Below are the code and all the weights of a small trained network. Each question names an input and a class and asks about switching units off, where a switched-off unit gives its printed mean instead of its output.

import numpy as np


def w(rows, s, z=0):
    codes = np.array(rows[::2]) - 128.0
    scale = np.full(codes.shape[1], s)
    scale[-1] = z or s
    return codes * scale


def norm(h):
    return h / np.sqrt((h * h).mean(-1, keepdims=True) + 1e-5)


def f(y):
    return np.maximum(y, 0)


def log_softmax(a):
    a = a - a.max(-1, keepdims=True)
    return a - np.log(np.exp(a).sum(-1, keepdims=True))


def net(x, mask):
    res = np.array(x, float).reshape(1, 2) / 4 @ E
    u = 0
    for l in range(4):
        y = f(norm(res) @ A[l][:, :-1].T + A[l][:, -1])
        res = res + np.where(mask[u : u + 8], y, B[l][:, -1]) @ B[l][:, :-1]
        u += 8
    return log_softmax(norm(res)[-1] @ U[:, :-1].T + U[:, -1])


A, B = {}, {}
E = w([
[79,193,109,255],'x0',
[25,155,127,114],'x1',
],0.0089)
A[0] = w([
[218,205,160,252,50],'L0N1',
[120,161,53,197,160],'L0N2',
[165,74,177,117,81],'L0N3',
[189,49,226,27,124],'L0N4',
[254,241,127,97,77],'L0N5',
[74,190,48,68,47],'L0N6',
[238,100,174,224,5],'L0N7',
[191,171,150,62,137],'L0N8',
],0.0074,0.0026)
B[0] = w([
[126,141,202,131,232],'L0N1',
[94,50,162,132,210],'L0N2',
[113,135,196,101,168],'L0N3',
[160,177,148,183,254],'L0N4',
[2,143,20,88,180],'L0N5',
[89,88,64,163,159],'L0N6',
[140,141,48,113,201],'L0N7',
[129,209,148,116,183],'L0N8',
],0.0067,0.0064)
A[1] = w([
[128,7,138,145,19],'L1N1',
[119,94,81,162,102],'L1N2',
[60,93,111,136,135],'L1N3',
[163,95,110,74,251],'L1N4',
[166,127,92,162,60],'L1N5',
[116,144,105,149,207],'L1N6',
[170,128,56,135,116],'L1N7',
[140,145,188,139,116],'L1N8',
],0.016,0.0025)
B[1] = w([
[219,213,144,100,142],'L1N1',
[119,146,186,94,191],'L1N2',
[149,145,71,87,254],'L1N3',
[21,98,151,159,223],'L1N4',
[97,2,84,62,178],'L1N5',
[136,154,181,54,217],'L1N6',
[131,141,83,164,189],'L1N7',
[160,101,119,67,198],'L1N8',
],0.0098,0.0056)
A[2] = w([
[58,75,71,127,84],'L2N1',
[123,101,40,76,253],'L2N2',
[173,115,184,126,137],'L2N3',
[168,178,162,119,144],'L2N4',
[60,157,185,104,191],'L2N5',
[93,147,254,177,145],'L2N6',
[153,121,149,126,117],'L2N7',
[105,194,156,88,249],'L2N8',
],0.012,0.0024)
B[2] = w([
[104,82,79,104,206],'L2N1',
[126,180,29,163,244],'L2N2',
[113,2,88,158,173],'L2N3',
[152,210,6,140,165],'L2N4',
[218,36,113,114,252],'L2N5',
[119,49,183,67,213],'L2N6',
[113,131,119,41,145],'L2N7',
[233,85,173,124,254],'L2N8',
],0.008,0.0077)
A[3] = w([
[194,131,90,128,91],'L3N1',
[160,129,154,67,5],'L3N2',
[178,106,116,111,208],'L3N3',
[87,129,65,114,159],'L3N4',
[145,121,98,111,205],'L3N5',
[48,167,115,112,121],'L3N6',
[89,137,164,127,9],'L3N7',
[162,253,128,133,158],'L3N8',
],0.014,0.0011)
B[3] = w([
[73,146,203,133,227],'L3N1',
[106,103,118,132,206],'L3N2',
[123,164,115,143,255],'L3N3',
[78,141,31,141,209],'L3N4',
[87,188,107,192,216],'L3N5',
[168,41,108,79,143],'L3N6',
[84,100,169,91,128],'L3N7',
[254,104,230,142,155],'L3N8',
],0.0091,0.0078)
U = w([
[158,4,164,74,200],'0',
[93,143,19,118,216],'1',
[218,212,144,129,220],'2',
[97,155,184,169,1],'3',
[105,152,195,129,31],'4',
[107,139,155,138,22],'5',
[100,159,168,113,35],'6',
],0.02,0.0067)

Each question gives the input, the list of numbers given to net, and the class t.
The units are the neurons (one row each of A and B). Each row of codes is followed by its name. A weight is (code - 128) times the scale printed after its matrix; where a second scale follows, it is the last column's (A, B and U).
mask holds one flag per neuron, layer by layer. A switched-off neuron (its flag False) gives its mean, the last column of its row in B, instead of its output. The means were averaged over made-up inputs and are rounded, as every weight is.
A unit's drop is (log p(t) with every unit on - log p(t) with that unit switched off) / (log p(t) with every unit on - log p(t) with every unit switched off).
unit that matters most: the unit with the biggest drop
k most important neurons: the k neurons with the biggest drops, biggest first
top k neurons in layer l: the k neurons of layer l with the biggest drops, biggest first
drop of u: that unit's drop, to one decimal
input [0,-5], class 1: 2 most important neurons	L0N7; L1N5
input [-4,-5], class 1: unit that matters most	L0N1
input [1,-3], class 2: 3 most important neurons	L0N5; L0N1; L1N5
input [3,1], class 2: top 2 neurons in layer 0	L0N4; L0N8
input [0,0], class 2: 2 most important neurons	L0N7; L0N4
input [-7,8], class 1: 4 most important neurons	L0N1; L0N6; L1N6; L1N2
input [-3,-4], class 1: 2 most important neurons	L0N1; L1N4
input [3,-3], class 2: top 4 neurons in layer 0	L0N4; L0N2; L0N8; L0N1
input [1,-5], class 1: 2 most important neurons	L1N5; L0N7
input [-4,5], class 1: 2 most important neurons	L0N6; L0N1
input [2,3], class 2: top 2 neurons in layer 0	L0N5; L0N8
input [2,1], class 2: 2 most important neurons	L0N4; L1N1
input [3,2], class 2: 2 most important neurons	L1N4; L1N3
input [0,-3], class 2: unit that matters most	L1N4
input [-2,-1], class 2: 2 most important neurons	L0N4; L1N4
input [0,-8], class 1: drop of L1N6	0.0
input [-2,-2], class 2: drop of L0N4	1.5
input [-1,2], class 2: drop of L3N8	0.1
